Here is a tiny trained network, its code and every weight. The questions are about switching its units off for an input and a class, where a switched-off unit gives its printed mean instead of its output.

import numpy as np


def w(rows, s, z=0):
    codes = np.array(rows[::2]) - 128.0
    scale = np.full(codes.shape[1], s)
    scale[-1] = z or s
    return codes * scale


def f(y):
    return np.maximum(y, 0)


def log_softmax(a):
    a = a - a.max(-1, keepdims=True)
    return a - np.log(np.exp(a).sum(-1, keepdims=True))


def net(x, mask):
    res = np.array(x, float).reshape(1, 4) / 4 @ E
    y = f(res @ A[0][:, :-1].T + A[0][:, -1])
    res = res + np.where(mask, y, B[0][:, -1]) @ B[0][:, :-1]
    return log_softmax(res[-1] @ U[:, :-1].T + U[:, -1])


A, B = {}, {}
E = w([
[29,184,117,131,117,237],'x0',
[101,22,50,93,178,185],'x1',
[38,154,146,1,145,156],'x2',
[157,121,143,88,40,234],'x3',
],0.0064)
A[0] = w([
[151,110,121,150,109,117,77],'neuron 1',
[147,105,121,189,163,53,251],'neuron 2',
[153,48,125,96,162,79,142],'neuron 3',
[106,142,118,113,118,150,130],'neuron 4',
[105,169,144,23,146,116,156],'neuron 5',
[140,146,147,140,143,58,125],'neuron 6',
[129,173,157,176,128,98,75],'neuron 7',
[140,249,168,185,66,116,178],'neuron 8',
[146,119,120,164,103,151,167],'neuron 9',
[144,137,142,119,99,150,169],'neuron 10',
[91,127,102,129,130,202,89],'neuron 11',
[199,78,151,97,55,115,173],'neuron 12',
[124,110,116,161,119,159,164],'neuron 13',
],0.017,0.0027)
B[0] = w([
[133,112,139,105,134,132,155],'neuron 1',
[168,51,104,161,147,152,243],'neuron 2',
[149,157,118,210,115,116,216],'neuron 3',
[104,102,122,108,153,117,166],'neuron 4',
[98,171,156,63,94,134,218],'neuron 5',
[145,76,109,142,165,151,195],'neuron 6',
[134,168,120,185,103,110,181],'neuron 7',
[118,253,116,171,81,109,249],'neuron 8',
[108,136,142,91,132,117,168],'neuron 9',
[104,146,136,102,146,113,162],'neuron 10',
[153,67,147,73,151,129,204],'neuron 11',
[73,155,148,56,127,133,202],'neuron 12',
[134,101,130,99,145,130,165],'neuron 13',
],0.023,0.011)
U = w([
[173,2,116,127,233,184,13],'0',
[39,186,214,49,112,139,255],'1',
[138,199,94,222,96,108,67],'2',
],0.0076,0.0008)

Each question gives the input, the list of numbers given to net, and the class t.
The units are the neurons (one row each of A and B). Each row of codes is followed by its name. A weight is (code - 128) times the scale printed after its matrix; where a second scale follows, it is the last column's (A, B and U).
mask holds one flag per neuron, in row order. A switched-off neuron (its flag False) gives its mean, the last column of its row in B, instead of its output. The means were averaged over made-up inputs and are rounded, as every weight is.
A unit's drop is (log p(t) with every unit on - log p(t) with that unit switched off) / (log p(t) with every unit on - log p(t) with every unit switched off).
unit that matters most: the unit with the biggest drop
top k neurons: the k neurons with the biggest drops, biggest first
drop of u: that unit's drop, to one decimal
input [-6,-3,-4,-4], class 0: unit that matters most	neuron 2
input [-6,-2,-4,-4], class 0: top 2 neurons	[neuron 2; neuron 6]
input [-3,-2,-1,-4], class 0: top 2 neurons	[neuron 2; neuron 6]
input [0,2,-5,3], class 1: top 3 neurons	[neuron 6; neuron 2; neuron 12]
input [3,4,-7,5], class 0: top 3 neurons	[neuron 8; neuron 5; neuron 11]
input [2,-5,-3,8], class 1: top 2 neurons	[neuron 12; neuron 3]
input [-3,5,-4,5], class 1: top 2 neurons	[neuron 12; neuron 2]
input [4,7,3,5], class 0: top 3 neurons	[neuron 8; neuron 11; neuron 12]
input [-6,5,-1,-2], class 0: top 2 neurons	[neuron 8; neuron 2]
input [-8,5,6,-3], class 2: top 2 neurons	[neuron 3; neuron 11]
input [-8,-2,2,-7], class 0: drop of neuron 2	0.1
input [2,5,-3,0], class 0: drop of neuron 8	0.6
